Rows are numbered. After the first five, each row is followed by the numbers of the four nearest rows among all rows above it, by straight-line distance, nearest first.
(in the rows, 100 means zero)
1: 131, 90, 88, 117, 75, 113, 107, 95, 70, 96, 105, 109, 86, 110, 98, 147, 122, 119, 91, 87, 89, 90, 101, 76, 87, 99, 70, 48, 82, 110, 106, 69, 168, 146, 85, 97, 120, 102, 84, 109, 127, 94, 86, 101, 128, 121, 71, 93, 97, 102, 74, 111
2: 94, 95, 107, 93, 138, 100, 98, 90, 121, 81, 98, 104, 98, 88, 136, 87, 65, 66, 82, 101, 86, 98, 96, 120, 107, 100, 89, 94, 117, 102, 85, 106, 87, 0, 99, 62, 81, 84, 117, 157, 93, 92, 113, 117, 60, 123, 105, 123, 79, 77, 104, 95
3: 121, 84, 108, 103, 97, 108, 90, 118, 102, 100, 118, 93, 90, 103, 154, 85, 61, 107, 85, 85, 95, 92, 82, 121, 95, 113, 126, 110, 107, 107, 73, 135, 100, 24, 94, 62, 102, 56, 117, 149, 93, 108, 138, 129, 66, 129, 114, 121, 83, 92, 120, 99
4: 125, 101, 98, 111, 82, 92, 132, 137, 86, 118, 88, 84, 95, 109, 64, 113, 128, 99, 94, 114, 114, 99, 107, 69, 78, 85, 63, 50, 72, 81, 83, 85, 127, 181, 113, 122, 104, 131, 115, 75, 106, 84, 99, 88, 130, 73, 76, 94, 82, 112, 78, 126
5: 114, 88, 103, 122, 51, 94, 104, 93, 66, 116, 110, 105, 100, 93, 116, 147, 120, 93, 116, 83, 114, 87, 78, 66, 103, 119, 107, 73, 97, 103, 118, 112, 150, 132, 79, 101, 98, 108, 108, 130, 100, 102, 83, 98, 114, 111, 89, 95, 98, 108, 118, 122
6: 83, 96, 84, 70, 137, 72, 88, 98, 127, 69, 103, 112, 81, 93, 146, 66, 59, 86, 105, 109, 100, 106, 101, 119, 117, 107, 101, 125, 115, 95, 95, 128, 65, 0, 118, 77, 109, 82, 121, 125, 88, 71, 105, 147, 56, 127, 110, 90, 86, 82, 120, 101
2 3 5 1
7: 82, 100, 110, 83, 103, 73, 110, 97, 120, 79, 120, 70, 75, 94, 123, 72, 83, 86, 105, 110, 103, 102, 88, 151, 126, 95, 59, 91, 114, 91, 48, 99, 79, 41, 117, 115, 121, 91, 137, 70, 90, 89, 97, 113, 104, 109, 116, 106, 67, 89, 102, 93
6 2 3 5
8: 91, 96, 103, 70, 103, 61, 111, 106, 131, 76, 109, 42, 79, 95, 115, 59, 74, 78, 94, 124, 113, 90, 84, 135, 106, 92, 82, 98, 102, 81, 50, 103, 56, 19, 124, 99, 108, 73, 103, 84, 85, 75, 110, 93, 78, 110, 115, 119, 50, 83, 120, 102
7 6 2 3
9: 98, 114, 120, 75, 87, 56, 110, 103, 156, 91, 108, 64, 74, 69, 100, 45, 63, 91, 118, 93, 114, 93, 98, 128, 85, 82, 79, 119, 107, 80, 80, 115, 64, 22, 111, 112, 101, 86, 125, 71, 91, 79, 102, 107, 92, 115, 132, 115, 69, 90, 116, 92
8 7 6 2
10: 95, 103, 102, 119, 116, 120, 113, 122, 99, 110, 111, 88, 81, 96, 144, 74, 78, 86, 97, 101, 97, 94, 83, 134, 97, 99, 61, 102, 136, 86, 58, 116, 106, 21, 117, 81, 113, 36, 95, 102, 99, 75, 131, 114, 86, 129, 97, 98, 77, 73, 107, 78
3 2 7 8
11: 109, 115, 125, 90, 149, 153, 127, 85, 119, 105, 86, 104, 105, 103, 117, 87, 77, 86, 98, 97, 114, 110, 90, 130, 95, 88, 113, 91, 110, 110, 91, 140, 70, 51, 142, 76, 82, 89, 97, 158, 129, 96, 130, 103, 84, 89, 107, 124, 132, 126, 95, 69
2 3 10 6
12: 105, 99, 91, 92, 108, 121, 103, 101, 97, 82, 82, 111, 93, 122, 82, 112, 130, 105, 100, 100, 101, 104, 91, 83, 122, 85, 64, 49, 104, 83, 73, 86, 113, 121, 100, 98, 118, 110, 112, 73, 108, 104, 111, 93, 105, 91, 101, 91, 79, 103, 120, 114
4 1 5 7
13: 96, 94, 109, 87, 91, 58, 91, 108, 108, 91, 91, 60, 98, 103, 62, 81, 88, 103, 100, 112, 108, 98, 111, 120, 105, 49, 62, 75, 107, 96, 87, 93, 78, 117, 116, 109, 88, 124, 122, 81, 106, 71, 89, 101, 134, 82, 98, 112, 83, 101, 107, 110
12 7 4 9
14: 99, 116, 110, 112, 71, 62, 109, 94, 107, 85, 99, 62, 106, 109, 77, 118, 107, 97, 77, 102, 113, 108, 103, 86, 91, 75, 50, 62, 96, 99, 78, 61, 98, 152, 124, 132, 110, 151, 125, 44, 120, 85, 80, 71, 133, 86, 84, 103, 62, 100, 102, 96
13 4 12 1
15: 99, 90, 91, 136, 73, 101, 105, 103, 88, 122, 107, 110, 88, 108, 108, 126, 136, 95, 114, 105, 98, 98, 85, 69, 107, 118, 84, 64, 115, 83, 133, 101, 162, 129, 91, 109, 98, 95, 85, 97, 92, 72, 104, 97, 115, 87, 68, 107, 75, 114, 89, 130
5 1 12 4
16: 119, 100, 99, 101, 109, 136, 105, 108, 96, 121, 87, 148, 120, 118, 112, 128, 140, 85, 103, 105, 106, 100, 108, 70, 121, 103, 106, 46, 94, 102, 108, 96, 131, 95, 98, 80, 103, 94, 79, 125, 113, 100, 126, 102, 89, 105, 79, 105, 88, 97, 112, 110
12 15 5 1
17: 104, 109, 95, 105, 94, 87, 96, 111, 103, 119, 113, 96, 97, 106, 103, 132, 109, 106, 113, 109, 111, 101, 104, 97, 75, 108, 90, 91, 101, 93, 97, 103, 127, 84, 91, 105, 98, 108, 111, 96, 78, 109, 97, 83, 118, 109, 111, 100, 98, 111, 101, 87
5 12 15 16
18: 85, 100, 120, 80, 73, 32, 113, 132, 111, 82, 119, 51, 103, 106, 92, 71, 110, 97, 95, 96, 120, 106, 76, 114, 98, 93, 49, 82, 114, 85, 95, 104, 101, 120, 121, 121, 85, 138, 121, 69, 113, 87, 99, 69, 150, 95, 106, 125, 56, 88, 105, 107
13 14 7 17
19: 119, 95, 109, 113, 97, 78, 107, 104, 128, 103, 133, 81, 87, 82, 137, 102, 89, 85, 109, 85, 105, 88, 102, 122, 98, 116, 92, 107, 103, 106, 89, 135, 107, 50, 95, 116, 82, 87, 96, 112, 80, 88, 106, 93, 98, 103, 104, 113, 89, 89, 113, 105
17 3 7 10
20: 100, 98, 97, 98, 145, 119, 102, 92, 117, 101, 84, 105, 105, 87, 134, 110, 87, 97, 122, 91, 100, 63, 85, 112, 103, 111, 104, 83, 115, 88, 87, 100, 96, 0, 116, 57, 106, 100, 104, 129, 96, 83, 124, 117, 46, 118, 96, 93, 91, 84, 108, 97
2 6 3 10
21: 100, 142, 112, 83, 98, 81, 113, 89, 136, 79, 91, 75, 110, 97, 75, 113, 94, 94, 72, 123, 115, 109, 102, 98, 112, 57, 66, 102, 92, 101, 73, 123, 93, 135, 122, 116, 103, 134, 127, 84, 113, 98, 89, 67, 120, 102, 121, 132, 103, 101, 113, 90
13 14 18 12
22: 108, 98, 86, 101, 98, 111, 90, 85, 113, 102, 115, 104, 77, 99, 103, 94, 101, 87, 105, 95, 97, 84, 92, 96, 102, 98, 82, 79, 112, 85, 89, 93, 94, 51, 119, 86, 112, 93, 103, 89, 90, 77, 93, 119, 91, 125, 98, 105, 88, 91, 86, 82
17 19 20 7
23: 91, 94, 115, 102, 90, 79, 111, 96, 118, 96, 116, 61, 85, 96, 128, 71, 80, 87, 116, 100, 98, 95, 107, 120, 100, 78, 100, 87, 107, 80, 64, 119, 105, 43, 116, 87, 110, 51, 120, 78, 85, 86, 99, 99, 107, 117, 93, 114, 53, 77, 110, 112
7 8 19 9
24: 95, 91, 107, 114, 67, 72, 97, 102, 105, 94, 116, 73, 84, 101, 120, 116, 89, 77, 105, 92, 94, 94, 98, 105, 122, 83, 73, 85, 104, 84, 84, 96, 104, 65, 109, 90, 114, 102, 91, 82, 88, 70, 78, 105, 101, 109, 104, 114, 67, 98, 105, 117
22 23 19 7
25: 130, 117, 104, 97, 132, 135, 97, 81, 126, 114, 123, 119, 98, 87, 128, 105, 78, 70, 112, 95, 90, 98, 99, 117, 87, 91, 113, 107, 106, 128, 87, 138, 103, 34, 99, 69, 96, 103, 102, 150, 100, 113, 122, 95, 64, 136, 98, 85, 106, 92, 110, 89
20 2 3 11
26: 118, 104, 85, 97, 101, 137, 95, 93, 106, 111, 87, 152, 104, 102, 114, 145, 115, 96, 100, 86, 119, 103, 113, 48, 94, 116, 115, 57, 77, 93, 127, 85, 121, 114, 99, 106, 99, 124, 84, 115, 114, 120, 91, 116, 79, 91, 58, 93, 103, 116, 70, 87
16 1 5 15
27: 135, 119, 70, 76, 89, 99, 87, 100, 100, 125, 85, 104, 118, 114, 87, 140, 131, 87, 109, 109, 126, 83, 128, 77, 71, 96, 78, 80, 86, 107, 106, 97, 148, 149, 89, 118, 92, 119, 93, 122, 120, 103, 104, 71, 134, 95, 66, 108, 102, 130, 69, 100
1 17 4 26
28: 109, 114, 101, 115, 124, 136, 114, 130, 104, 104, 84, 114, 117, 119, 110, 84, 107, 104, 96, 108, 110, 77, 86, 97, 116, 67, 73, 75, 114, 78, 70, 69, 99, 104, 131, 76, 100, 115, 106, 116, 115, 100, 108, 131, 116, 101, 97, 101, 113, 117, 81, 102
12 22 16 17
29: 105, 95, 120, 65, 72, 53, 101, 108, 144, 107, 128, 95, 80, 85, 94, 77, 63, 98, 124, 98, 77, 128, 80, 118, 84, 101, 108, 91, 97, 89, 79, 138, 85, 75, 111, 128, 76, 111, 96, 102, 101, 77, 83, 70, 118, 97, 109, 117, 89, 87, 91, 103
19 9 24 23
30: 126, 103, 96, 139, 66, 110, 95, 103, 89, 117, 123, 108, 95, 135, 103, 144, 116, 102, 108, 101, 81, 96, 106, 66, 93, 122, 103, 62, 101, 98, 118, 88, 166, 147, 81, 95, 100, 92, 76, 110, 112, 106, 92, 77, 148, 93, 66, 109, 90, 110, 83, 139
15 1 5 27
31: 110, 87, 106, 94, 89, 58, 114, 112, 128, 93, 100, 72, 84, 93, 120, 102, 77, 88, 109, 106, 106, 88, 90, 126, 85, 98, 90, 86, 120, 90, 80, 138, 92, 68, 126, 102, 105, 103, 96, 80, 94, 85, 84, 74, 122, 111, 110, 86, 76, 92, 110, 83
19 24 23 29
32: 106, 98, 105, 83, 103, 89, 114, 87, 130, 105, 113, 100, 83, 74, 124, 80, 62, 72, 108, 91, 111, 88, 80, 120, 85, 115, 100, 131, 117, 104, 91, 132, 75, 21, 113, 76, 89, 73, 125, 115, 92, 95, 98, 93, 82, 108, 125, 111, 100, 101, 99, 89
19 2 9 6
33: 82, 111, 123, 88, 96, 78, 128, 102, 125, 108, 102, 86, 97, 106, 61, 109, 136, 106, 112, 111, 90, 97, 85, 87, 90, 75, 52, 65, 106, 85, 76, 81, 93, 155, 115, 106, 79, 127, 132, 59, 84, 87, 83, 98, 137, 72, 84, 133, 52, 108, 103, 95
14 13 4 18
34: 92, 70, 109, 108, 98, 102, 99, 100, 103, 85, 113, 88, 82, 105, 111, 84, 85, 79, 110, 106, 109, 85, 81, 114, 116, 87, 75, 58, 135, 84, 58, 100, 95, 39, 114, 49, 134, 70, 115, 84, 98, 68, 121, 134, 82, 115, 95, 118, 86, 76, 112, 105
22 23 10 24
35: 106, 81, 100, 122, 119, 142, 89, 78, 102, 114, 121, 121, 88, 87, 140, 104, 65, 96, 96, 119, 93, 90, 99, 124, 94, 109, 136, 113, 112, 94, 92, 135, 123, 18, 97, 67, 96, 57, 88, 157, 105, 108, 130, 127, 64, 155, 82, 81, 132, 82, 96, 79
25 3 20 2
36: 74, 117, 108, 87, 105, 58, 109, 104, 142, 100, 106, 60, 112, 104, 103, 81, 85, 84, 92, 108, 124, 96, 79, 116, 122, 71, 96, 85, 86, 90, 90, 98, 74, 77, 129, 122, 100, 95, 98, 86, 95, 97, 87, 95, 113, 70, 103, 101, 69, 99, 117, 108
13 31 24 7
37: 105, 99, 112, 86, 100, 95, 110, 108, 126, 91, 115, 100, 78, 54, 109, 102, 39, 77, 112, 97, 111, 111, 84, 134, 52, 104, 114, 132, 113, 116, 89, 145, 99, 38, 98, 102, 90, 60, 106, 145, 107, 99, 120, 103, 87, 132, 126, 127, 105, 107, 112, 84
32 19 3 25
38: 113, 91, 99, 119, 121, 134, 96, 98, 91, 100, 102, 117, 79, 111, 126, 107, 98, 90, 100, 96, 97, 70, 81, 105, 115, 100, 79, 82, 111, 80, 91, 107, 110, 65, 96, 61, 103, 84, 101, 109, 116, 85, 111, 112, 76, 97, 87, 95, 86, 102, 97, 101
22 20 34 28
39: 92, 127, 85, 77, 91, 97, 107, 112, 131, 77, 117, 100, 95, 102, 91, 110, 111, 80, 103, 101, 112, 103, 100, 88, 108, 114, 83, 71, 89, 100, 75, 105, 113, 107, 114, 99, 106, 107, 107, 98, 120, 95, 88, 110, 99, 104, 100, 101, 70, 108, 108, 98
12 17 22 24
40: 92, 100, 92, 94, 124, 104, 108, 81, 107, 104, 97, 102, 91, 95, 100, 102, 82, 84, 97, 76, 111, 84, 100, 104, 91, 85, 97, 103, 107, 96, 102, 88, 87, 43, 127, 76, 103, 99, 108, 107, 123, 113, 108, 107, 96, 104, 93, 93, 83, 92, 102, 97
22 38 20 32
41: 112, 114, 101, 98, 103, 132, 118, 93, 116, 103, 88, 117, 76, 97, 120, 101, 84, 72, 104, 75, 101, 87, 108, 124, 88, 84, 88, 89, 111, 103, 90, 106, 117, 22, 110, 57, 107, 71, 97, 139, 99, 91, 118, 100, 92, 107, 100, 110, 101, 104, 107, 103
40 38 25 20
42: 89, 99, 113, 120, 98, 92, 106, 117, 116, 90, 114, 96, 76, 104, 109, 98, 100, 73, 107, 105, 112, 72, 69, 95, 119, 92, 70, 65, 122, 77, 57, 77, 97, 79, 107, 77, 135, 111, 120, 74, 110, 80, 100, 114, 85, 124, 76, 101, 61, 96, 82, 101
22 34 24 38
43: 102, 121, 114, 105, 72, 72, 110, 106, 134, 60, 116, 77, 86, 110, 109, 108, 83, 70, 117, 91, 103, 114, 83, 101, 121, 76, 62, 74, 123, 86, 60, 90, 105, 69, 116, 102, 90, 89, 123, 71, 80, 67, 97, 109, 105, 108, 95, 121, 50, 81, 113, 102
24 23 7 42
44: 120, 106, 119, 90, 105, 109, 102, 100, 111, 116, 93, 122, 117, 94, 90, 115, 108, 77, 111, 96, 96, 98, 125, 103, 74, 79, 91, 92, 79, 95, 92, 101, 105, 87, 131, 91, 92, 100, 111, 123, 130, 104, 100, 71, 98, 98, 106, 104, 72, 113, 88, 81
40 17 39 22
45: 74, 101, 114, 77, 100, 81, 104, 97, 124, 96, 91, 108, 101, 78, 85, 72, 67, 94, 97, 84, 115, 123, 96, 122, 135, 100, 87, 118, 111, 93, 91, 146, 55, 46, 114, 88, 102, 74, 113, 107, 111, 93, 95, 103, 91, 100, 139, 110, 95, 92, 101, 77
32 9 40 7
46: 115, 103, 82, 125, 79, 103, 111, 105, 98, 96, 128, 107, 86, 112, 113, 142, 102, 106, 118, 115, 100, 92, 96, 76, 104, 139, 127, 69, 113, 95, 107, 126, 141, 92, 80, 90, 111, 82, 114, 91, 104, 103, 123, 82, 110, 112, 69, 92, 73, 96, 95, 109
17 15 5 30
47: 116, 102, 106, 93, 105, 86, 120, 82, 117, 99, 107, 102, 83, 79, 118, 87, 76, 68, 112, 98, 88, 105, 100, 122, 81, 104, 127, 97, 105, 119, 88, 140, 91, 28, 110, 80, 98, 69, 99, 147, 105, 92, 116, 91, 94, 113, 114, 119, 114, 91, 74, 86
32 37 41 25
48: 120, 108, 100, 88, 109, 89, 102, 111, 125, 117, 96, 96, 104, 118, 80, 123, 101, 87, 95, 112, 93, 108, 98, 83, 79, 84, 77, 91, 90, 99, 84, 96, 132, 123, 128, 101, 93, 134, 116, 86, 119, 111, 107, 83, 121, 103, 99, 107, 51, 109, 102, 91
44 39 17 12
49: 89, 90, 107, 101, 84, 62, 99, 100, 95, 96, 122, 74, 86, 98, 136, 96, 83, 84, 116, 84, 101, 102, 86, 112, 92, 102, 87, 83, 109, 90, 89, 109, 125, 77, 122, 120, 88, 100, 113, 77, 90, 87, 77, 75, 102, 93, 100, 108, 75, 85, 98, 84
31 24 19 17
50: 95, 110, 110, 80, 131, 106, 116, 94, 124, 94, 110, 111, 99, 80, 103, 101, 86, 93, 106, 82, 118, 99, 104, 120, 95, 107, 124, 116, 107, 120, 84, 126, 51, 36, 118, 98, 70, 96, 107, 122, 105, 104, 94, 97, 100, 85, 115, 112, 104, 114, 88, 88
32 47 40 45
51: 92, 109, 99, 87, 101, 60, 109, 124, 114, 92, 107, 64, 95, 105, 69, 100, 108, 105, 87, 125, 110, 109, 105, 124, 95, 77, 71, 85, 92, 91, 103, 74, 77, 173, 103, 116, 88, 109, 120, 54, 103, 81, 95, 101, 130, 98, 106, 125, 69, 119, 109, 106
13 33 14 18
52: 108, 103, 100, 108, 83, 91, 104, 126, 91, 105, 102, 82, 93, 107, 118, 122, 124, 104, 103, 87, 99, 85, 85, 60, 98, 111, 90, 65, 94, 97, 116, 84, 150, 150, 75, 102, 125, 133, 88, 64, 125, 83, 105, 108, 136, 86, 69, 114, 66, 96, 89, 121
15 1 30 4
53: 129, 88, 121, 91, 74, 77, 95, 113, 107, 87, 109, 80, 99, 94, 115, 103, 93, 80, 101, 114, 107, 108, 81, 115, 95, 85, 105, 90, 99, 100, 93, 113, 101, 75, 125, 116, 108, 102, 113, 73, 95, 88, 93, 78, 129, 84, 99, 79, 76, 92, 104, 107
31 49 24 36
54: 91, 86, 95, 137, 138, 161, 103, 97, 94, 120, 88, 142, 112, 118, 116, 154, 135, 90, 89, 103, 102, 84, 110, 97, 108, 95, 125, 94, 84, 114, 114, 100, 138, 82, 104, 70, 112, 100, 74, 138, 110, 117, 114, 123, 83, 101, 61, 90, 108, 96, 96, 95
16 26 38 40
55: 73, 112, 113, 76, 120, 108, 108, 92, 133, 113, 97, 112, 110, 102, 89, 101, 104, 75, 78, 106, 125, 111, 100, 112, 106, 90, 118, 112, 80, 117, 103, 119, 75, 67, 124, 104, 96, 114, 127, 147, 112, 118, 91, 101, 90, 98, 92, 111, 111, 111, 96, 103
50 40 44 11
56: 106, 85, 95, 96, 60, 73, 99, 91, 98, 94, 123, 82, 81, 96, 98, 113, 103, 103, 109, 127, 102, 104, 74, 89, 98, 95, 93, 71, 102, 110, 99, 89, 125, 98, 94, 91, 89, 96, 107, 78, 86, 99, 101, 90, 84, 110, 93, 117, 63, 97, 114, 109
24 17 49 53
57: 109, 108, 114, 101, 105, 123, 118, 121, 82, 129, 99, 87, 102, 135, 90, 139, 155, 107, 99, 102, 134, 94, 107, 59, 80, 86, 94, 49, 74, 114, 118, 83, 145, 161, 94, 105, 79, 164, 86, 94, 133, 119, 114, 81, 127, 74, 61, 114, 82, 135, 86, 112
27 4 52 30
58: 101, 98, 136, 87, 123, 107, 103, 88, 112, 114, 91, 118, 107, 82, 114, 93, 119, 75, 90, 107, 118, 94, 101, 108, 86, 96, 138, 100, 102, 108, 107, 130, 84, 68, 129, 105, 91, 106, 103, 137, 103, 106, 96, 87, 119, 85, 111, 108, 91, 107, 104, 80
55 50 44 40
59: 104, 124, 103, 89, 100, 99, 111, 107, 120, 100, 106, 79, 75, 98, 96, 106, 94, 107, 93, 116, 118, 94, 95, 95, 102, 81, 81, 98, 103, 104, 98, 101, 80, 92, 130, 109, 85, 109, 114, 114, 112, 89, 92, 93, 102, 95, 103, 94, 73, 104, 104, 102
39 36 40 53
60: 102, 105, 107, 87, 139, 107, 96, 86, 108, 95, 84, 111, 112, 90, 123, 67, 78, 81, 97, 87, 111, 101, 68, 149, 114, 94, 91, 105, 134, 82, 92, 127, 65, 39, 104, 84, 81, 88, 117, 114, 112, 107, 118, 97, 70, 102, 104, 110, 87, 89, 98, 85
32 2 45 40
61: 99, 91, 101, 87, 101, 72, 97, 115, 113, 105, 119, 76, 100, 95, 86, 127, 121, 85, 88, 103, 114, 110, 107, 89, 87, 93, 82, 70, 95, 115, 102, 98, 124, 144, 124, 143, 90, 128, 113, 74, 116, 99, 71, 78, 119, 71, 102, 113, 72, 104, 95, 97
48 14 51 39
62: 127, 84, 79, 143, 71, 126, 92, 98, 76, 129, 95, 114, 88, 109, 92, 132, 115, 115, 102, 111, 92, 96, 122, 69, 95, 99, 83, 65, 93, 105, 123, 93, 184, 140, 94, 88, 131, 109, 84, 98, 93, 105, 97, 86, 123, 92, 66, 111, 104, 112, 82, 109
30 1 15 5
63: 103, 125, 111, 95, 89, 41, 97, 114, 130, 84, 98, 55, 102, 85, 96, 61, 115, 90, 112, 114, 102, 112, 91, 121, 126, 88, 58, 88, 93, 87, 74, 104, 94, 109, 123, 105, 94, 115, 121, 57, 95, 89, 86, 89, 124, 114, 121, 108, 53, 88, 115, 112
18 13 36 43
64: 92, 88, 100, 89, 90, 75, 93, 101, 118, 110, 107, 92, 98, 72, 121, 94, 88, 103, 101, 99, 108, 97, 115, 114, 87, 95, 113, 125, 95, 110, 92, 125, 98, 49, 102, 112, 98, 113, 118, 119, 93, 107, 83, 92, 92, 92, 132, 101, 116, 97, 96, 86
19 50 32 58
65: 107, 86, 90, 117, 87, 96, 102, 101, 120, 107, 137, 105, 96, 90, 148, 91, 86, 96, 98, 100, 110, 101, 102, 118, 85, 106, 126, 117, 88, 104, 96, 142, 98, 46, 99, 84, 96, 70, 113, 138, 92, 87, 99, 93, 95, 122, 116, 134, 87, 97, 97, 82
19 47 32 64
66: 88, 86, 118, 78, 105, 89, 112, 104, 135, 97, 115, 92, 93, 78, 127, 59, 51, 94, 97, 98, 109, 120, 89, 142, 90, 104, 102, 119, 108, 102, 60, 140, 66, 0, 120, 82, 81, 79, 104, 110, 108, 96, 94, 105, 75, 106, 106, 114, 77, 92, 104, 95
32 45 60 50
